Here is a tiny trained network, its code and every weight. The questions are about switching its units off for an input and a class, where a switched-off unit gives its printed mean instead of its output.

import numpy as np


def w(rows, s, z=0):
    codes = np.array(rows[::2]) - 128.0
    scale = np.full(codes.shape[1], s)
    scale[-1] = z or s
    return codes * scale


def f(y):
    return np.maximum(y, 0)


def log_softmax(a):
    a = a - a.max(-1, keepdims=True)
    return a - np.log(np.exp(a).sum(-1, keepdims=True))


def net(x, mask):
    res = np.array(x, float).reshape(1, 2) / 4 @ E
    y = f(res @ A[0][:, :-1].T + A[0][:, -1])
    res = res + np.where(mask, y, B[0][:, -1]) @ B[0][:, :-1]
    return log_softmax(res[-1] @ U[:, :-1].T + U[:, -1])


A, B = {}, {}
E = w([
[112,97,136,161,71,153,117,157,146,182,132],'x0',
[115,73,68,128,146,252,67,106,107,119,170],'x1',
],0.017)
A[0] = w([
[86,86,103,198,92,177,91,151,162,200,168,254],'neuron 0',
[109,136,140,116,130,92,120,117,158,124,124,108],'neuron 1',
[135,113,254,209,80,81,168,173,207,161,31,154],'neuron 2',
[140,133,94,101,183,166,130,33,94,83,97,169],'neuron 3',
[200,182,180,67,155,71,168,100,96,132,78,178],'neuron 4',
[174,174,185,59,144,48,204,107,122,120,88,161],'neuron 5',
[140,116,71,125,146,136,72,98,101,135,170,155],'neuron 6',
],0.0077,0.0051)
B[0] = w([
[185,115,81,134,81,159,93,123,99,156,171,251],'neuron 0',
[105,130,94,109,152,124,163,130,161,88,127,152],'neuron 1',
[164,148,155,142,90,35,121,198,185,95,131,254],'neuron 2',
[151,123,100,81,139,135,150,150,82,74,136,201],'neuron 3',
[115,143,183,72,118,118,144,180,132,87,156,232],'neuron 4',
[120,149,254,42,126,21,139,176,151,127,132,251],'neuron 5',
[137,116,87,42,174,216,75,74,54,106,116,198],'neuron 6',
],0.0096,0.013)
U = w([
[138,107,98,106,101,178,83,84,95,219,152,205],'0',
[111,179,237,23,127,61,160,220,180,86,122,154],'1',
[58,122,131,158,167,127,177,133,204,137,79,26],'2',
[159,108,79,77,182,175,98,63,81,50,111,183],'3',
[176,130,140,254,51,92,108,200,179,170,143,241],'4',
[70,173,137,175,143,129,221,98,160,142,95,4],'5',
[85,118,123,149,172,106,123,105,176,154,83,34],'6',
[101,79,152,179,208,110,114,132,141,144,117,39],'7',
],0.0074,0.003)

Each question gives the input, the list of numbers given to net, and the class t.
The units are the neurons (one row each of A and B). Each row of codes is followed by its name. A weight is (code - 128) times the scale printed after its matrix; where a second scale follows, it is the last column's (A, B and U).
mask holds one flag per neuron, in row order. A switched-off neuron (its flag False) gives its mean, the last column of its row in B, instead of its output. The means were averaged over made-up inputs and are rounded, as every weight is.
A unit's drop is (log p(t) with every unit on - log p(t) with that unit switched off) / (log p(t) with every unit on - log p(t) with every unit switched off).
The circuit of an input: a set's keep is (log p(t) with only the set's units on - log p(t) with every unit switched off) / (log p(t) with every unit on - log p(t) with every unit switched off). Starting from all 7 units, units are removed one at a time, each time the one whose removal leaves the highest keep (on an exact tie, the one counted first), for as long as the keep stays at least 0.8.
units of the circuit, in order: the units of the circuit, biggest drop first
unit that matters most: the unit with the biggest drop
top k neurons: the k neurons with the biggest drops, biggest first
drop of u: that unit's drop, to one decimal
input [-5,2], class 3: unit that matters most -> neuron 5
input [2,1], class 0: units of the circuit, in order -> [neuron 2; neuron 5]
input [1,1], class 0: units of the circuit, in order -> [neuron 2; neuron 5]
input [4,-2], class 4: units of the circuit, in order -> [neuron 5; neuron 4]
input [6,-3], class 4: top 2 neurons -> [neuron 5; neuron 4]
input [5,1], class 4: top 2 neurons -> [neuron 6; neuron 3]
input [0,0], class 0: top 3 neurons -> [neuron 5; neuron 2; neuron 4]
input [8,1], class 4: drop of neuron 6 -> 0.2
input [7,-3], class 4: drop of neuron 5 -> 0.1
input [0,4], class 3: drop of neuron 6 -> 0.1
